Below are the code and all the weights of a small trained network. Each question names an input and a class and asks about switching units off, where a switched-off unit gives its printed mean instead of its output.

import numpy as np


def w(rows, s, z=0):
    codes = np.array(rows[::2]) - 128.0
    scale = np.full(codes.shape[1], s)
    scale[-1] = z or s
    return codes * scale


def f(y):
    return y / 2 * (1 + np.tanh(0.7978845608 * (y + 0.044715 * y**3)))


def log_softmax(a):
    a = a - a.max(-1, keepdims=True)
    return a - np.log(np.exp(a).sum(-1, keepdims=True))


def net(x, mask):
    res = np.array(x, float).reshape(1, 3) / 4 @ E
    y = f(res @ A[0][:, :-1].T + A[0][:, -1])
    res = res + np.where(mask, y, B[0][:, -1]) @ B[0][:, :-1]
    return log_softmax(res[-1] @ U[:, :-1].T + U[:, -1])


A, B = {}, {}
E = w([
[164,95,184,153,169,43,103,140,216,71],'x0',
[141,87,104,57,77,83,196,215,215,162],'x1',
[55,252,205,83,146,133,128,191,144,39],'x2',
],0.011)
A[0] = w([
[181,38,141,175,110,3,175,147,202,115,251],'N0',
[140,59,84,132,139,74,117,158,178,129,94],'N1',
[159,123,123,138,114,92,112,142,151,149,107],'N2',
[153,97,64,174,114,207,84,78,63,170,151],'N3',
[95,189,209,116,170,123,85,161,121,129,230],'N4',
[136,129,53,91,97,187,168,122,68,212,193],'N5',
[126,126,104,175,165,118,63,97,56,122,218],'N6',
[133,107,127,191,147,137,122,66,52,183,145],'N7',
[165,50,98,136,101,121,154,146,198,150,224],'N8',
[142,143,198,254,219,129,84,99,122,89,172],'N9',
[170,137,139,158,193,112,59,96,128,102,114],'N10',
[83,145,119,112,146,169,119,162,127,73,130],'N11',
[149,107,166,140,136,162,126,93,105,130,201],'N12',
],0.0099,0.0031)
B[0] = w([
[244,129,146,64,254,89,66,133,212,192,253],'N0',
[184,55,137,113,147,116,62,159,147,192,188],'N1',
[206,113,138,119,114,182,90,122,175,152,150],'N2',
[157,201,100,193,216,235,136,161,16,185,238],'N3',
[121,154,234,131,61,103,129,157,144,18,213],'N4',
[54,101,53,123,124,173,194,94,112,237,224],'N5',
[86,149,143,213,100,151,43,96,91,123,213],'N6',
[151,184,129,156,198,174,82,119,79,134,217],'N7',
[209,80,70,118,136,115,64,174,195,234,216],'N8',
[60,90,124,212,132,102,65,55,172,56,231],'N9',
[82,72,86,74,141,102,95,76,154,119,183],'N10',
[70,154,210,69,85,142,93,170,77,56,174],'N11',
[180,168,127,91,131,160,111,64,98,116,165],'N12',
],0.008,0.015)
U = w([
[156,183,96,185,210,201,125,103,28,169,120],'0',
[128,205,226,49,103,111,165,253,146,46,223],'1',
[89,139,166,162,70,108,69,19,116,45,3],'2',
[97,88,15,110,70,144,219,126,128,204,31],'3',
[157,127,165,126,209,95,84,57,217,78,111],'4',
[244,97,93,56,175,107,74,158,198,219,174],'5',
[56,182,110,28,70,151,226,171,76,145,166],'6',
],0.0079,0.0027)

Each question gives the input, the list of numbers given to net, and the class t.
The units are the neurons (one row each of A and B). Each row of codes is followed by its name. A weight is (code - 128) times the scale printed after its matrix; where a second scale follows, it is the last column's (A, B and U).
mask holds one flag per neuron, in row order. A switched-off neuron (its flag False) gives its mean, the last column of its row in B, instead of its output. The means were averaged over made-up inputs and are rounded, as every weight is.
A unit's drop is (log p(t) with every unit on - log p(t) with that unit switched off) / (log p(t) with every unit on - log p(t) with every unit switched off).
The circuit of an input: a set's keep is (log p(t) with only the set's units on - log p(t) with every unit switched off) / (log p(t) with every unit on - log p(t) with every unit switched off). Starting from the 12 units with the biggest drops (on a tie, the unit counted first), units are removed one at a time, each time the one whose removal leaves the highest keep (on an exact tie, the one counted first), for as long as the keep stays at least 0.8.
units of the circuit, in order: the units of the circuit, biggest drop first
top k neurons: the k neurons with the biggest drops, biggest first
drop of u: that unit's drop, to one decimal
input [-5,7,5], class 6: units of the circuit, in order	N0
input [-6,3,-8], class 0: top 2 neurons	N3; N7
input [7,-4,2], class 2: top 2 neurons	N9; N8
input [-7,2,7], class 1: top 3 neurons	N4; N11; N3
input [-6,6,-5], class 3: top 2 neurons	N5; N0
input [3,-3,7], class 2: units of the circuit, in order	N9; N0
input [7,0,6], class 1: top 2 neurons	N4; N11
input [4,-4,-8], class 0: top 4 neurons	N3; N7; N6; N9
input [-6,3,2], class 6: drop of N9	0.1
input [-1,2,2], class 1: drop of N5	0.2
input [3,0,7], class 1: drop of N8	0.0
input [-5,5,-3], class 3: drop of N5	0.6
